Here is a tiny trained network, its code and every weight. The questions are about switching its units off for an input and a class, where a switched-off unit gives its printed mean instead of its output.

import numpy as np


def w(rows, s, z=0):
    codes = np.array(rows[::2]) - 128.0
    scale = np.full(codes.shape[1], s)
    scale[-1] = z or s
    return codes * scale


def f(y):
    return y / 2 * (1 + np.tanh(0.7978845608 * (y + 0.044715 * y**3)))


def log_softmax(a):
    a = a - a.max(-1, keepdims=True)
    return a - np.log(np.exp(a).sum(-1, keepdims=True))


def net(x, mask):
    res = np.array(x, float).reshape(1, 5) / 4 @ E
    y = f(res @ A[0][:, :-1].T + A[0][:, -1])
    res = res + np.where(mask, y, B[0][:, -1]) @ B[0][:, :-1]
    return log_softmax(res[-1] @ U[:, :-1].T + U[:, -1])


A, B = {}, {}
E = w([
[73,228,84,115,93,140,159,149,161],'x0',
[150,175,204,182,146,214,118,69,98],'x1',
[132,109,182,90,30,166,178,77,108],'x2',
[68,124,244,38,186,121,181,183,72],'x3',
[202,102,183,140,115,175,114,254,133],'x4',
],0.0096)
A[0] = w([
[47,175,137,78,127,99,205,87,216,138],'N0',
[146,121,78,160,70,64,83,120,172,85],'N1',
[66,191,1,142,127,128,74,95,164,254],'N2',
[172,141,138,113,140,213,110,96,129,159],'N3',
[151,176,125,146,64,154,146,104,196,189],'N4',
[163,126,231,90,186,205,93,178,75,131],'N5',
[70,149,99,86,205,61,142,127,99,178],'N6',
[94,133,115,106,3,188,236,73,70,163],'N7',
[80,160,198,121,143,177,148,184,89,157],'N8',
[137,215,143,107,87,180,143,144,151,72],'N9',
[187,167,139,60,61,144,139,213,157,106],'N10',
],0.0094,0.0056)
B[0] = w([
[134,48,243,136,201,221,166,209,199,194],'N0',
[172,102,98,129,179,165,104,193,252,180],'N1',
[125,199,67,152,93,211,59,133,206,250],'N2',
[231,178,134,140,109,58,145,73,44,169],'N3',
[76,204,90,172,32,140,160,81,147,190],'N4',
[197,150,112,191,192,206,156,189,85,220],'N5',
[185,158,97,153,84,194,114,111,126,204],'N6',
[25,102,203,81,111,254,92,117,226,214],'N7',
[140,179,104,140,139,183,91,131,165,199],'N8',
[97,164,41,125,101,107,73,129,145,161],'N9',
[196,121,154,171,151,48,54,49,73,186],'N10',
],0.0083,0.014)
U = w([
[191,118,142,176,162,121,169,124,68,105],'0',
[178,35,111,117,154,2,137,209,140,74],'1',
[103,129,77,87,156,95,159,103,102,78],'2',
[33,137,113,124,147,57,220,148,136,2],'3',
[102,127,213,108,55,107,88,70,127,141],'4',
[140,192,37,160,7,102,77,127,168,211],'5',
[131,116,142,131,149,229,139,215,195,165],'6',
],0.01,0.0036)

Each question gives the input, the list of numbers given to net, and the class t.
The units are the neurons (one row each of A and B). Each row of codes is followed by its name. A weight is (code - 128) times the scale printed after its matrix; where a second scale follows, it is the last column's (A, B and U).
mask holds one flag per neuron, in row order. A switched-off neuron (its flag False) gives its mean, the last column of its row in B, instead of its output. The means were averaged over made-up inputs and are rounded, as every weight is.
A unit's drop is (log p(t) with every unit on - log p(t) with that unit switched off) / (log p(t) with every unit on - log p(t) with every unit switched off).
The circuit of an input: a set's keep is (log p(t) with only the set's units on - log p(t) with every unit switched off) / (log p(t) with every unit on - log p(t) with every unit switched off). Starting from all 11 units, units are removed one at a time, each time the one whose removal leaves the highest keep (on an exact tie, the one counted first), for as long as the keep stays at least 0.8.
units of the circuit, in order: the units of the circuit, biggest drop first
most important unit: the unit with the biggest drop
top k neurons: the k neurons with the biggest drops, biggest first
drop when u is switched off: that unit's drop, to one decimal
input [-8,4,1,4,4], class 0: units of the circuit, in order	(N7; N2)
input [-3,0,1,-1,-1], class 4: units of the circuit, in order	(N5; N2)
input [-5,-3,-7,-2,7], class 1: units of the circuit, in order	(N2; N7)
input [-5,8,8,0,0], class 4: top 4 neurons	(N3; N7; N0; N2)
input [-4,-6,4,7,8], class 0: units of the circuit, in order	(N10; N7)
input [8,7,3,-4,-7], class 6: top 4 neurons	(N0; N7; N10; N6)
input [2,3,0,-1,-2], class 5: units of the circuit, in order	(N5)
input [-7,4,5,0,-3], class 4: top 2 neurons	(N7; N0)
input [-7,-3,-8,0,-2], class 5: top 4 neurons	(N0; N7; N5; N6)
input [2,-8,2,6,4], class 1: units of the circuit, in order	(N10; N2)
input [3,-7,7,0,3], class 4: top 3 neurons	(N10; N5; N2)
input [3,-2,6,-7,-6], class 6: top 2 neurons	(N7; N0)
input [-6,-1,-7,1,5], class 0: top 2 neurons	(N7; N2)
input [-5,5,5,2,7], class 0: most important unit	N3
input [-3,4,-1,3,0], class 0: top 2 neurons	(N7; N2)
input [-7,6,-2,7,-5], class 0: drop when N7 is switched off	0.2
input [-1,2,2,6,6], class 0: drop when N7 is switched off	0.2
input [-1,4,-8,-1,-6], class 5: drop when N5 is switched off	0.0
